[172 148 173 152 158 136 158] -> Bir
[157 157  97 190 189 141 158] -> zoma
[159 158 115 103 158 137 172] -> labo
common zoma Bir:  | [158]
common zoma labo:  | [158]
common Bir zoma:  | [158]
q: [172 148 173 152 158 136 158] | Bir

[101  97 135  97 150 125 138 156] = nel
[165 150 128 174 107 125 132  60] = minab
[139 143 150 148 122 135 118 126] = veg
[150 150 131 165 109 122 130  77] = zepam
[167 150 131 165 109 122 128  77] = gukov
[171 139 134 149 109 113 132 149] = zev
common zev veg:  | [139]
common gukov nel:  | [150]
common nel gukov:  | [150]

[134 150 133 147 141 107] = Vupun
[161 133 116 164 152 154] = kile
[139 139 130 150 127 136] = Bop
[172 164 113 155 165 133] = kobut
[171 156  90 158 183 172] = pipob
common kile Vupun:  | [133]
common pipob kobut:  | [172]
common Vupun Bop:  | [150]
q: [172 164 113 155 165 133] | kobut
common kobut pipob:  | [172]

[129 144 137 134 152 106 130 121 105  88 129]  Radaz
[174 103 156 168 156 144 153 124 135 156 175]  muva
[144 101 104 134 137 174 122 119 109 144 135]  Bunip
[174 103 125 168 156 134 100 133 119 140 154]  veb
[174 103 125 168 156 144 100 129 132 133 155]  sevas
[170 107 113 136 142 137 131 133 125 152 155]  lige
q: [129 144 137 134 152 106 130 121 105  88 129] | Radaz
q: [144 101 104 134 137 174 122 119 109 144 135] | Bunip
common lige Bunip:  | [137]
q: [174 103 156 168 156 144 153 124 135 156 175] | muva
common veb Radaz:  | [134]
common Radaz veb:  | [134]

[123 118 139 123 122 109 111 121 120 127 101 134 130 148 156 124 122 119
 137 134 134 126 130 130 118 124 129 150 144 103 128 146 148 129 131 127
 130 135 138 121 122 149 104 141 141 120 135  94 136 129 131 122 128 129
 133 129 124 131 126 160 131]  dida
[139 137 130 118 129 136 130  93 135 100 156 108 135 114 160 127 141 120
  96 130 115 135 142 119 153 131 134  93 122 142 136 103 116 123 140 138
 111 116 118 132 126 131 139 107 117 137 134 120 110 133 117 162 119  91
 155 122 145 110 184 135 138]  putuv
[120 107 109 120 132 121 105 123 122 153 125 105 120 126 120 142 113 121
 140 108 126 108 135 127 117 122 130 152 125 109 130 161 122 114 139 140
 110 143 127 140 119 138 120 150 142 133 101 102 147 162 126 133 128 128
 126 130 130 127 131 129 128]  vivek
[129 121 122 114 118 128 127 129 128 134 116 123 147 129 105 149 135 137
 121 130 120 130 125 123 141 132 133 135 127 128 125 147 133 140 135 131
 141 131 131 142 138 145 141 132 115 129 142 125 121 131 127 152 123 100
 172 144 134 128 176 132 167]  parat
[141 139 121 107 138 140 148 110 101 130 117 123 143  94 125 132 123 130
 124 114 111 130 120 119 139 129 104 150 103 132 150  95 131 156 137 119
 120 111 146 110 153 118 149 132 116 106 128 126  93 129 129 126 129 131
 125 130 127 129 125 128 128]  sugu
[137 120 141 124 134 124 126 136 139 128 139 139 132 148 126 117 133 127
 130 114 122 124 140 133 104 131 119 134 141 126 129 160 140 128 138 139
 111 117 113 140 121 113 112 129 141 133 146 111 120 116 127 137 126 119
 141 132 131 128 144 130 139]  vited
[137 120 141 124 134 124 126 136 139 128 139 139 132 148 126 117 133 127
 130 146 122 124 109 133 117 131 119 134 141 126 129 160 140 128 138 139
 111 117 113 140 103 113 112 129 141 133 146 111 120 116 127 137 126 129
 127 129 128 129 127 128 129]  zubaf
q: [141 139 121 107 138 140 148 110 101 130 117 123 143  94 125 132 123 130
 124 114 111 130 120 119 139 129 104 150 103 132 150  95 131 156 137 119
 120 111 146 110 153 118 149 132 116 106 128 126  93 129 129 126 129 131
 125 130 127 129 125 128 128] | sugu
q: [123 118 139 123 122 109 111 121 120 127 101 134 130 148 156 124 122 119
 137 134 134 126 130 130 118 124 129 150 144 103 128 146 148 129 131 127
 130 135 138 121 122 149 104 141 141 120 135  94 136 129 131 122 128 129
 133 129 124 131 126 160 131] | dida
q: [137 120 141 124 134 124 126 136 139 128 139 139 132 148 126 117 133 127
 130 114 122 124 140 133 104 131 119 134 141 126 129 160 140 128 138 139
 111 117 113 140 121 113 112 129 141 133 146 111 120 116 127 137 126 119
 141 132 131 128 144 130 139] | vited
q: [120 107 109 120 132 121 105 123 122 153 125 105 120 126 120 142 113 121
 140 108 126 108 135 127 117 122 130 152 125 109 130 161 122 114 139 140
 110 143 127 140 119 138 120 150 142 133 101 102 147 162 126 133 128 128
 126 130 130 127 131 129 128] | vivek

[133 108 158 131 141 195 116 142 134 117 129 136 134 104 128 117 170 127
 138 104  75 138 106 135] = fomit
[129 127 131 126 126 123 131 133 131 121 128 125 126 128 126 128 126 130
 126 127 128 123 125 133] = der
[130 129 129 125 123 120 131 131 130 123 128 125 126 130 122 127 126 128
 125 129 131 123 127 132] = Bik
[127 124 135 122 121 125 131 132 132 117 125 125 124 123 135 138 128 129
 123 123 121 122 122 133] = Mebi
[128 128 155 127 119 136 129 135 130 114 127 129 127 127 130 130 120 131
 126 124 131 123 126 130] = nazo
[125 127  87 123 141 127 129 117 129 144 125 124 126 127 139 125 139 123
 127 130 125 131 127 126] = genu
[119 125 119 127 137 130 127 121 127 133 121 128 125 121 168 148 114 127
 129 124 131 132 127 125] = dalo
q: [128 128 155 127 119 136 129 135 130 114 127 129 127 127 130 130 120 131
 126 124 131 123 126 130] | nazo
q: [125 127  87 123 141 127 129 117 129 144 125 124 126 127 139 125 139 123
 127 130 125 131 127 126] | genu

[143 141 114  89 140 128 136 114 110 142 104 152 125 148 115 153 177  68
 174 133  98  69 124  59 161  90 150 138 124 145 202 167 141 160 139 157
 152 139 107 143 159  66 132 114 115 201 112  61 169 165  67 150 130 134
 156 178]  gesim
[149 169  75 151  91 138 191 146 127 129  92 128 141  91 112 134  72 170
  98 161 114 121 108  91 125 108  99 179 121  96 111 175 130 168 189 153
 120 149  92 127  95 122  75  59 153 180 148  90 146 167 138  97 185 164
  90 122]  Semo
[138 135 121 111 138 129 137 112 127 135 118 136 126 136 125 139 145 111
 152 130 115 100 119  99 143 116 142 132 132 134 167 146 129 143 128 143
 140 136 120 132 141  98 135 120 119 156 115 111 148 141 103 139 121 137
 141 148]  dilo
q: [149 169  75 151  91 138 191 146 127 129  92 128 141  91 112 134  72 170
  98 161 114 121 108  91 125 108  99 179 121  96 111 175 130 168 189 153
 120 149  92 127  95 122  75  59 153 180 148  90 146 167 138  97 185 164
  90 122] | Semo
q: [143 141 114  89 140 128 136 114 110 142 104 152 125 148 115 153 177  68
 174 133  98  69 124  59 161  90 150 138 124 145 202 167 141 160 139 157
 152 139 107 143 159  66 132 114 115 201 112  61 169 165  67 150 130 134
 156 178] | gesim

[117 164 133 133  71 162 144 128] -> Tez
[123 151 159 154 131 134 120 144] -> boneg
[110 121 122 126 142 133 131 122] -> nop
[140 137 131 126 128 130 130 133] -> Banof
[186 110  58 102 160  90 109 118] -> seti
[ 73 136 140 138 135 145 146 132] -> Mov
[145 130 108 143 129 122 105 101] -> tozuz
[111 126 130 123 134 133 132 120] -> ged
[ 94 133 160 132 147 165 122 158] -> ziker
[166 130 108  99 129 131 105 101] -> Riza
[ 68 177 153 159  99 151 150 118] -> siv
[104 134 126 124 144 129 142 122] -> lugon
common Riza ged:  | [130]
common Riza lugon:  | [129]
common siv seti:  | [118]
common Mov ziker:  | [132]
common Banof boneg:  | [131]

[112 128 137 125  99 139 166 122 128  96 140 118 162 114  83]  Gusad
[109 155 126 108 142 146  99  94 102 110 116 119 121 103  94]  rezap
[110 153 118 102 113 138  99 138 110  98 116  87 155  99 101]  did
[112 147 147  90 130 146 134  87  90 131 130 150 118 103 148]  sagu
[107 149 116  98 106 141 106 140 119 114 128  94 162 107 131]  Fiz
[109 153 117 101 112 139 103 138 113 113 120  89 157 101  98]  Vutu
[136 102 183 145  95 122 139 124  99 130 113 116 135 117 131]  sep
common sagu Fiz:  | [131]
common Fiz sagu:  | [131]

[ 95 129 161  91 160]  rupap
[ 95 114 120 139 160]  tipad
[143 120 115 143 172]  Pokik
[147 115 128  75 146]  rali
common Pokik rali:  | [115]
common rali Pokik:  | [115]
q: [147 115 128  75 146] | rali

[ 64 119 100 116 116 107 152 121 108 146 192  77 136  90 142  78 143 143
  95  90 100 135  85 149 177 121 148 136  86 109]  tulo
[152 115 109 150  65  96 110  71  97 114 106 103 135 172  98  57 100 150
 124 156 116 157 157 106  80 139 125 131 136 162]  Vor
[112 149 157 137 181 122 152 156 123 118 192  86 133 137 154  75 139 104
 141 156 104 167 167 142 177 126 148 110 139 121]  banob
[ 94 149 157 115 180 106 138 105  97 100 187  77 123 167 154  57 131 139
  98 152 100 167 167 145 172 139 138 111 149 152]  Galuf
[119 109 129 128 134  86 111 162 109 146 154 148 144  68  86 111 118 110
 142 156  98 137 105 167  94 136 119 153  61 110]  Ris
[ 65 107 115 140 118  96 145 126 110 151 180 103 144  70 119 102 143 130
  98  90  87 119  79 167 161 122 163 153  61 105]  zapek
[152 102 107 155  64 143 107  86 126 151  54 149 119 140 105 146 118 156
 100 102 154 100 119 105  94 128 112 121 149 162]  funib
[143 109 129 128 134  86 111 156 109 146 154 149 144  68  86 111 118  95
 142 156  98 137 100 167  94 136 119 153  61 110]  Kav
q: [152 102 107 155  64 143 107  86 126 151  54 149 119 140 105 146 118 156
 100 102 154 100 119 105  94 128 112 121 149 162] | funib
q: [ 94 149 157 115 180 106 138 105  97 100 187  77 123 167 154  57 131 139
  98 152 100 167 167 145 172 139 138 111 149 152] | Galuf
q: [ 64 119 100 116 116 107 152 121 108 146 192  77 136  90 142  78 143 143
  95  90 100 135  85 149 177 121 148 136  86 109] | tulo
q: [112 149 157 137 181 122 152 156 123 118 192  86 133 137 154  75 139 104
 141 156 104 167 167 142 177 126 148 110 139 121] | banob
q: [119 109 129 128 134  86 111 162 109 146 154 148 144  68  86 111 118 110
 142 156  98 137 105 167  94 136 119 153  61 110] | Ris

[ 87  88 117 137] : lage
[163 170  65 112] : Narug
[154 112  66  96] : tobop
[113 114 153 162] : fub
[113 110 130  96] : Runi
[179 134 147 111] : zitam
[117 180 162 163] : tulit
[ 94 141 104 133] : Deg
[170 154 122  98] : zimuz
[ 65 110 130  70] : pemi
[175 140 107 176] : fegun
[ 87 112  95 126] : ziv
common fub Runi:  | [113]
common lage tulit:  | [117]
common tobop zimuz:  | [154]
common Narug tobop:  | [112]
common ziv lage:  | [87]
common Narug pemi:  | [65]

[115 125 114 113 128 115 129 123 135 116 120 122 136 113 129 113 106 108
 157] = feveg
[112 101 123 110 135 116 145 113 130 106 127 121 126 113 133 105 114 107
 140] = Gek
[115 125 114 113 128 115 129 107 135 116 125 122 136 120 129 113 106 108
 157] = dus
[108 122 106 112 143 126 146 110 131 116 124 123 140 112 129 114 102 107
 137] = Vuvig
[125 105 145 106 148 114 151  93 131 100 121 119 145 107 126 116 106 134
 130] = nes
[111  76 118 119 116 104 124 130 132  95 133 122 180  67 125 143  95 122
 130] = gipu
[108 122 123 106 143 126 146 110 131 116 124 123 133 112 129 114 102 107
 135] = gide
[111  76 118 119 116 104 124 130 132  95 133 122 114 152 137 103 132 107
 150] = bivi
[120 113 148 114 155 138 159 100 125 116 133 128 138 154 128 132 125 116
  93] = Fupam
[121 120 130 103 145 113 153  98 134 107 117 117 144  96 128 109  97 101
 146] = Dekug
q: [111  76 118 119 116 104 124 130 132  95 133 122 114 152 137 103 132 107
 150] | bivi
q: [120 113 148 114 155 138 159 100 125 116 133 128 138 154 128 132 125 116
  93] | Fupam
q: [125 105 145 106 148 114 151  93 131 100 121 119 145 107 126 116 106 134
 130] | nes

[ 71 126  63 140 180  74 125 179] = fovar
[184  68  93  86 114 192 126 131] = gop
[183 126 129  64 134 179 127 124] = Vesam
[ 94  61 126 127  63 180 180  86] = Lozer
common fovar gop:  | [126]
common gop fovar:  | [126]
q: [ 71 126  63 140 180  74 125 179] | fovar
common Vesam gop:  | [126]
q: [ 94  61 126 127  63 180 180  86] | Lozer

[121 185  85 157] : pur
[105 121 142 122] : nabi
[111 111 112 122] : busos
[ 77 190 111 198] : redok
[110  77 139 183] : Nonu
[118 123 152 190] : bubek
common nabi busos:  | [122]
common redok Nonu:  | [77]
common busos redok:  | [111]
common redok bubek:  | [190]

[127  95 132 123] -> tanob
[121 133 134 141] -> zek
[126  94 131 123] -> Tugu
[127 128 129 128] -> zuf
[134 128 144 128] -> Fes
[130 129 140 128] -> rin
[128  70 132 141] -> mel
[128 130 127 138] -> kunuk
[128 129 128 128] -> Dod
common kunuk Fes:  | [128]
common mel rin:  | [128]
common Dod Fes:  | [128]
common mel zek:  | [141]
common Fes mel:  | [128]

[133 126 124 126 132 125 120 128 124 124 118 126 125 123 120 126 132 132
 122 132 131 120 126 130 123 121 129 121 126 118 128 126 122 128 132 130
 133 135 129 129 132] = ruter
[126 135 114 116 132 122 125 138 111 127 136 117 133 127 110 144 145 145
 130 132 113 128 144 125 118 144 144 127 117 129 134 166 132 119 117 110
 125 136 119 134 131] = bug
[126 137 127 126 130 109 122 143 127 118 131 133 129 118 122 133 128 133
 126 122 123 126 123 131 125 140 132 121 123 128 124 135 130 117 114 125
 126 119 124 133 137] = Ruk
[126 133 125 129 130 113 126 139 126 123 125 130 126 119 123 127 131 136
 131 122 124 125 125 133 119 140 133 123 126 129 125 135 124 122 119 125
 133 118 126 131 134] = Bab
[129 144 109 112 133 122 119 142  95 127 153 111 127 125 107 156 150 158
 136 136 111 120 158 126 119 159 146 128 109 130 145 187 127 130 105 111
 129 138 122 137 129] = Bipe
q: [126 137 127 126 130 109 122 143 127 118 131 133 129 118 122 133 128 133
 126 122 123 126 123 131 125 140 132 121 123 128 124 135 130 117 114 125
 126 119 124 133 137] | Ruk
q: [126 135 114 116 132 122 125 138 111 127 136 117 133 127 110 144 145 145
 130 132 113 128 144 125 118 144 144 127 117 129 134 166 132 119 117 110
 125 136 119 134 131] | bug

[113 110 140 104 130 151 154] -> Medoz
[ 94 159  94 111 109 149 112] -> Dol
[125 140 120 137 115  91  89] -> gabid
[ 94  84 152 109 149 167 187] -> Vuz
[135 156 104 161 103 101  72] -> Bavi
[ 99  68 149 117 140 159 124] -> vanu
[141 108 124 137 131 150  92] -> fivu
[ 97  93 148 114 147 164 178] -> vogod
[144 137 119 135 127 109 105] -> dimup
[115 132 135 123 133 154 163] -> naza
common Bavi Medoz:  | [104]
common dimup Bavi:  | [135]
common naza dimup:  | [135]
q: [113 110 140 104 130 151 154] | Medoz
common fivu vanu:  | [124]

[129 151 133 151] : darup
[112 150  95 125] : Zed
[133 101 125 151] : Gufur
common Zed Gufur:  | [125]
common Gufur Zed:  | [125]

[101 116 143 120] -> Tofeg
[105 135 125 118] -> Kud
[103 139 120 121] -> Vas
[ 51 131 115  99] -> pemaz
[194 131 115 155] -> Pemed
[135 134 122 194] -> Poz
[ 51 114 193  99] -> dabik
[144 163  92 135] -> dala
q: [135 134 122 194] | Poz
common Pemed Poz:  | [194]

[139 138 139 144 140] : Fik
[ 96 130 129  90 122] : Sadi
[ 91 157 181 185 179] : kaven
[129 138 139 140 134] : Gub
[150 123 143 117 137] : pima
[127 144 118 157 117] : vafe
[132 131 124 122 125] : Zal
[100 136 138 101 108] : tok
common Zal Sadi:  | [122]
common Gub Sadi:  | [129]
common pima vafe:  | [117]
common Gub tok:  | [138]

[161  63 196 138 138] : kazem
[129 137 116 122 135] : Lol
[174  56 198 146  74] : batu
[ 95 171 107  78 107] : nov
[123 175  77 128 126] : buni
[105 177  83 120 128] : Sab
[120 144 109 108 133] : tige
[129 108 145 134 125] : Bim
[147  74 187 131 130] : tudi
[131  98 154 136 124] : kib
[ 57 167  95 114 130] : gorid
[ 56 163  97 116 131] : menak
common tudi batu:  | [74]
common Bim tige:  | [108]
common batu menak:  | [56]

[159 128 143 157  91 162 133 162 108 108 114  74 109 118 115 134 172 148
 123 111 157 135 137] : gafi
[104 150 124  95 175 104 147 118  64 103 112  99 109 116 108 110  89 161
 141 131 124 138 135] : lar
[115 124 153 106 124 130 126 111 110 126 130 129  81 141 123  90 134 135
  84 125 112 125 142] : Kem
q: [104 150 124  95 175 104 147 118  64 103 112  99 109 116 108 110  89 161
 141 131 124 138 135] | lar
q: [159 128 143 157  91 162 133 162 108 108 114  74 109 118 115 134 172 148
 123 111 157 135 137] | gafi
q: [115 124 153 106 124 130 126 111 110 126 130 129  81 141 123  90 134 135
  84 125 112 125 142] | Kem

[145 150 152 125 127 123 136 118] = vuse
[128 129  87 133 129 135 118 149] = saz
[123 152 149 137 131 126 137 142] = Guker
[129 126 121 136 139 120 125 145] = Fopug
common Guker Fopug:  | [126]
common Guker saz:  | [149]

[163 183 155 162 158 145 150] : los
[155 150 167 144 149 157 153] : luv
[161 149 172 181 158 164 151] : mapo
[157 157 197 148 158 155 154] : Naro
[151 157 155 157 155 155 172] : Buruz
[155 151 144 159 151 148 154] : kamig
[155 173 198 159 199 148 154] : Fufo
common mapo luv:  | [149]
common Naro mapo:  | [158]
common kamig los:  | [155]
common los mapo:  | [158]
common luv mapo:  | [149]

